The rows lie along a hidden order. The number after each row says roughly how far along it the row is, from 0 to 20. A new part has a new order.
(in the rows, 128 means zero)
[131 110 160 102 119 136 106  78 136 115 125 173 128 130 167 137 151 142
 115 127 121 106 111 114 100 127 121 134 117 115 111 135 112 165  98 137
 104 136 117 162 121 124 129 171 103 234 129 132 156]  20
[128 124 153 116 126 130 119 119 125  82 139 145 128 118 135 122 146 125
 111 132 101 132  88 125 125 124 118 129 152 125 123 122 130 151  95 148
 144 130 120 114 118 128 129 123 106 148 120 138 138]  4
[132 104 151 110  95 134  88 121 132 115 119 148 132 103 134 143 134 132
 120 123 131 100 129 114  94 119 121 144 120 110  99 132 108 150 116 148
 150 128 124 146 123 118 123 211  74 205 123 128 130]  9
[129 110 157 104  99 133 101 112 116  91 127 149 126  99 166 131 147 129
 103 127 131 116 103 130  90 130 123 133 125 117 114 127 108 150  83 143
 149 134 107 142 122 122 129 176  77 195 124 138 160]  2
[134 131 174 104 128 124 104  77  95 144 137 219 137 159 198 123 197 126
 121 127 102 119  82 157 112 143 126 111 118 123 135 141 124 182  27 105
  27 133 133 168 136 139 137  25 107 196 145 141 195]  4
[128 122 166 109 139 128 122  74  96  56 141 160 113 135 198 103 164 123
 124 138  88 148  76 138 143 137 124 110 167 122 141 132 122 170  54 121
 123 136 113 127 124 140 133  86 101 187 126 138 203]  13
[129 120 166  98 121 133  94  99 114 168 125 146 137 151 161 133 182 129
 120 128  94 107 119 143 120 118 110 139 131 107 113 141 122 170  83 133
 101 122 132 147 131 136 122  84  88 212 127 125 159]  19
[135 121 165 108 109 131 116 103 117  82 139 229 134 104 155 123 129 135
 111 124 114 109  94 168 125 122 123 125 143 142 132 138 122 162  64 121
  94 136 118 137 118 125 145 123 108 181 139 144 152]  10
[126 121 159 115 147 127 107  73  91 129 130  79 120 168 182 102 203 114
 132 137  69 152  92 116 135 134 114 118 172  93 138 137 126 153  57 125
 140 120 112 140 133 144 118  22  73 224 121 121 177]  17
[128 127 160 112 120 135 121 117 117  70 136 122 121 110 132 111 131 120
 115 132  78 140 104 136 145 114 110 122 150 124 122 130 132 146 105 150
 146 123 120 109 116 135 138 103  96 165 123 129 144]  12
[123 107 152 111 144 114 161  56  69   1 143 114  97 127 241  84 176 113
 117 140 105 190  37  92 118 158 138  98 220 104 158 108 115 160   1  91
 172 151  53 119 123 136 121  79  57 199 113 147 231]  0
[126  96 135 111  94 141  99 115 152  62 120 123 126  82 117 138 116 135
 113 129 147 117 120  88  92 119 126 150 125 109 102 116 103 159 154 157
 209 130  95 129 108 110 124 255  84 226 108 127 109]  4
